Here is a tiny trained network, its code and every weight. The questions are about switching its units off for an input and a class, where a switched-off unit gives its printed mean instead of its output.

import numpy as np


def w(rows, s, z=0):
    codes = np.array(rows[::2]) - 128.0
    scale = np.full(codes.shape[1], s)
    scale[-1] = z or s
    return codes * scale


def norm(h):
    return h / np.sqrt((h * h).mean(-1, keepdims=True) + 1e-5)


def f(y):
    return np.maximum(y, 0)


def log_softmax(a):
    a = a - a.max(-1, keepdims=True)
    return a - np.log(np.exp(a).sum(-1, keepdims=True))


def net(x, mask):
    res = np.array(x, float).reshape(1, 4) / 4 @ E
    u = 0
    for l in range(2):
        y = f(norm(res) @ A[l][:, :-1].T + A[l][:, -1])
        res = res + np.where(mask[u : u + 8], y, B[l][:, -1]) @ B[l][:, :-1]
        u += 8
    return log_softmax(norm(res)[-1] @ U[:, :-1].T + U[:, -1])


A, B = {}, {}
E = w([
[47,139,94,76,200,104,152,181],'x0',
[135,123,114,153,148,130,139,116],'x1',
[229,152,112,5,183,132,86,92],'x2',
[208,138,132,179,164,62,76,220],'x3',
],0.011)
A[0] = w([
[222,123,173,165,67,129,117,48,122],'0.n0',
[21,130,148,180,75,141,144,76,156],'0.n1',
[188,120,154,204,10,155,108,84,219],'0.n2',
[100,136,129,221,72,86,137,204,2],'0.n3',
[205,126,142,153,34,132,121,61,157],'0.n4',
[99,134,112,93,115,138,148,43,160],'0.n5',
[205,127,157,173,82,133,116,155,91],'0.n6',
[169,96,133,157,87,144,133,141,15],'0.n7',
],0.014,0.0037)
B[0] = w([
[78,149,86,90,34,148,29,180,227],'0.n0',
[148,181,44,78,89,96,184,239,223],'0.n1',
[164,53,154,105,230,13,228,23,247],'0.n2',
[116,118,213,155,111,205,84,64,213],'0.n3',
[186,155,173,168,96,252,186,174,225],'0.n4',
[130,40,163,186,125,120,83,43,200],'0.n5',
[107,210,57,103,102,113,78,138,191],'0.n6',
[95,196,143,79,116,68,108,117,154],'0.n7',
],0.016,0.014)
A[1] = w([
[70,95,211,181,157,234,98,184,3],'1.n0',
[150,171,214,140,201,99,140,206,29],'1.n1',
[164,135,96,97,165,191,123,163,104],'1.n2',
[137,117,173,68,111,163,141,173,92],'1.n3',
[16,105,167,94,164,133,101,1,28],'1.n4',
[140,167,201,131,195,61,109,64,97],'1.n5',
[62,158,201,125,58,195,130,9,89],'1.n6',
[21,108,113,215,107,136,118,214,110],'1.n7',
],0.018,0.0039)
B[1] = w([
[252,55,211,75,77,178,136,52,171],'1.n0',
[141,115,231,189,128,109,129,119,151],'1.n1',
[119,155,175,151,118,112,166,134,156],'1.n2',
[116,90,59,131,140,106,133,118,163],'1.n3',
[197,162,97,54,33,96,245,115,207],'1.n4',
[60,136,104,199,165,73,132,204,184],'1.n5',
[74,97,182,191,232,151,62,158,249],'1.n6',
[80,112,37,118,173,205,36,69,172],'1.n7',
],0.017,0.018)
U = w([
[139,104,132,80,103,79,254,111,224],'0',
[148,54,188,136,143,222,68,73,55],'1',
[118,171,212,182,177,53,114,173,176],'2',
[181,227,105,83,81,131,57,200,40],'3',
[71,137,14,87,122,167,114,129,9],'4',
],0.018,0.0013)

Each question gives the input, the list of numbers given to net, and the class t.
The units are the neurons (one row each of A and B). Each row of codes is followed by its name. A weight is (code - 128) times the scale printed after its matrix; where a second scale follows, it is the last column's (A, B and U).
mask holds one flag per neuron, layer by layer. A switched-off neuron (its flag False) gives its mean, the last column of its row in B, instead of its output. The means were averaged over made-up inputs and are rounded, as every weight is.
A unit's drop is (log p(t) with every unit on - log p(t) with that unit switched off) / (log p(t) with every unit on - log p(t) with every unit switched off).
The circuit of an input: a set's keep is (log p(t) with only the set's units on - log p(t) with every unit switched off) / (log p(t) with every unit on - log p(t) with every unit switched off). Starting from the 12 units with the biggest drops (on a tie, the unit counted first), units are removed one at a time, each time the one whose removal leaves the highest keep (on an exact tie, the one counted first), for as long as the keep stays at least 0.8.
units of the circuit, in order: the units of the circuit, biggest drop first
unit that matters most: the unit with the biggest drop
k most important neurons: the k neurons with the biggest drops, biggest first
k most important neurons of layer l: the k neurons of layer l with the biggest drops, biggest first
input [-8,1,2,1], class 3: 3 most important neurons	(0.n6, 0.n0, 0.n3)
input [-3,-3,5,2], class 3: unit that matters most	0.n3
input [-1,4,0,-4], class 0: 3 most important neurons	(0.n3, 1.n6, 0.n1)
input [1,-8,-6,6], class 1: 3 most important neurons	(0.n3, 0.n2, 1.n0)
input [8,3,-8,3], class 1: 2 most important neurons	(0.n3, 1.n0)
input [8,-5,3,0], class 0: 2 most important neurons of layer 0	(0.n0, 0.n4)
input [5,7,-6,-2], class 4: 2 most important neurons of layer 0	(0.n1, 0.n2)
input [6,0,0,-8], class 4: 3 most important neurons of layer 0	(0.n2, 0.n1, 0.n3)
input [-7,8,-1,1], class 2: 2 most important neurons	(0.n2, 0.n1)
input [0,4,-8,-3], class 0: 2 most important neurons	(0.n0, 0.n2)
input [6,1,-1,7], class 1: 2 most important neurons	(0.n2, 1.n0)
input [-8,-1,-1,5], class 2: 3 most important neurons	(0.n2, 0.n1, 0.n4)
input [-6,7,0,3], class 2: 2 most important neurons of layer 0	(0.n1, 0.n2)
input [1,-4,6,-8], class 0: units of the circuit, in order	(1.n4)
input [-1,-4,1,5], class 3: 2 most important neurons of layer 0	(0.n6, 0.n2)
input [0,-4,6,8], class 3: 3 most important neurons	(0.n2, 1.n6, 0.n6)
input [6,6,3,-5], class 0: 2 most important neurons	(1.n4, 0.n4)
input [-3,8,-2,2], class 2: 2 most important neurons	(0.n2, 1.n6)
input [7,-6,8,-8], class 0: 2 most important neurons	(1.n4, 0.n4)
input [3,-2,4,-1], class 0: unit that matters most	0.n4
input [1,7,8,4], class 2: 2 most important neurons of layer 1	(1.n4, 1.n2)
input [-1,7,7,2], class 3: 2 most important neurons of layer 0	(0.n3, 0.n2)
input [2,5,0,-1], class 4: 2 most important neurons of layer 1	(1.n6, 1.n0)
input [-5,-5,-5,-3], class 0: 2 most important neurons of layer 0	(0.n2, 0.n1)
